Below are the code and all the weights of a small trained network. Each question names an input and a class and asks about switching units off, where a switched-off unit gives its printed mean instead of its output.

import numpy as np


def w(rows, s, z=0):
    codes = np.array(rows[::2]) - 128.0
    scale = np.full(codes.shape[1], s)
    scale[-1] = z or s
    return codes * scale


def f(y):
    return y / 2 * (1 + np.tanh(0.7978845608 * (y + 0.044715 * y**3)))


def log_softmax(a):
    a = a - a.max(-1, keepdims=True)
    return a - np.log(np.exp(a).sum(-1, keepdims=True))


def net(x, mask):
    res = np.array(x, float).reshape(1, 4) / 4 @ E
    y = f(res @ A[0][:, :-1].T + A[0][:, -1])
    res = res + np.where(mask, y, B[0][:, -1]) @ B[0][:, :-1]
    return log_softmax(res[-1] @ U[:, :-1].T + U[:, -1])


A, B = {}, {}
E = w([
[123,149,104,220,210,113,133,93],'x0',
[224,179,189,132,170,159,176,154],'x1',
[146,111,40,120,38,193,159,96],'x2',
[138,246,73,116,55,213,30,211],'x3',
],0.013)
A[0] = w([
[125,146,141,96,51,181,62,248,253],'N0',
[139,162,68,136,106,174,146,81,114],'N1',
[106,104,69,138,60,124,140,94,212],'N2',
[126,124,110,73,58,138,96,154,85],'N3',
[191,201,125,137,140,159,165,186,225],'N4',
[112,199,167,184,68,168,92,138,122],'N5',
[86,114,74,175,80,116,115,91,202],'N6',
[156,180,119,123,80,129,51,182,136],'N7',
[155,180,146,131,107,136,166,130,78],'N8',
],0.014,0.0053)
B[0] = w([
[58,205,180,62,11,156,104,130,252],'N0',
[196,114,106,175,138,183,132,112,172],'N1',
[107,136,17,106,30,123,198,52,196],'N2',
[179,128,74,30,57,108,122,203,193],'N3',
[203,171,154,161,194,210,103,183,192],'N4',
[102,143,154,116,194,238,35,141,185],'N5',
[57,77,61,214,159,101,112,98,186],'N6',
[46,171,125,83,79,194,57,84,209],'N7',
[203,124,117,128,123,156,192,206,146],'N8',
],0.011,0.026)
U = w([
[248,166,145,164,181,182,155,167,101],'0',
[32,162,62,175,149,173,64,150,2],'1',
[126,151,98,46,15,138,118,178,115],'2',
[108,83,14,174,51,162,174,45,39],'3',
[123,195,158,134,97,213,69,151,54],'4',
[115,44,211,129,220,47,172,61,254],'5',
],0.012,0.0083)

Each question gives the input, the list of numbers given to net, and the class t.
The units are the neurons (one row each of A and B). Each row of codes is followed by its name. A weight is (code - 128) times the scale printed after its matrix; where a second scale follows, it is the last column's (A, B and U).
mask holds one flag per neuron, in row order. A switched-off neuron (its flag False) gives its mean, the last column of its row in B, instead of its output. The means were averaged over made-up inputs and are rounded, as every weight is.
A unit's drop is (log p(t) with every unit on - log p(t) with that unit switched off) / (log p(t) with every unit on - log p(t) with every unit switched off).
The circuit of an input: a set's keep is (log p(t) with only the set's units on - log p(t) with every unit switched off) / (log p(t) with every unit on - log p(t) with every unit switched off). Starting from all 9 units, units are removed one at a time, each time the one whose removal leaves the highest keep (on an exact tie, the one counted first), for as long as the keep stays at least 0.8.
units of the circuit, in order: the units of the circuit, biggest drop first
most important unit: the unit with the biggest drop
k most important neurons: the k neurons with the biggest drops, biggest first
drop when u is switched off: that unit's drop, to one decimal
input [2,3,1,-2], class 0: most important unit => N0
input [-4,-1,-6,6], class 4: 2 most important neurons => (N5, N2)
input [-4,7,8,6], class 4: 2 most important neurons => (N4, N5)
input [3,-2,1,-7], class 5: units of the circuit, in order => (N0, N7, N3)
input [-6,2,-6,2], class 4: 2 most important neurons => (N2, N4)
input [3,-4,-2,0], class 3: 2 most important neurons => (N5, N4)
input [8,3,-3,-2], class 0: 2 most important neurons => (N6, N0)
input [-3,0,-3,3], class 4: 2 most important neurons => (N2, N5)
input [-5,2,-5,7], class 4: 2 most important neurons => (N5, N4)
input [8,-3,0,-5], class 5: drop when N2 is switched off => 0.2
input [-3,4,-1,-3], class 0: drop when N0 is switched off => 0.3
input [-2,8,5,2], class 4: drop when N0 is switched off => 0.1
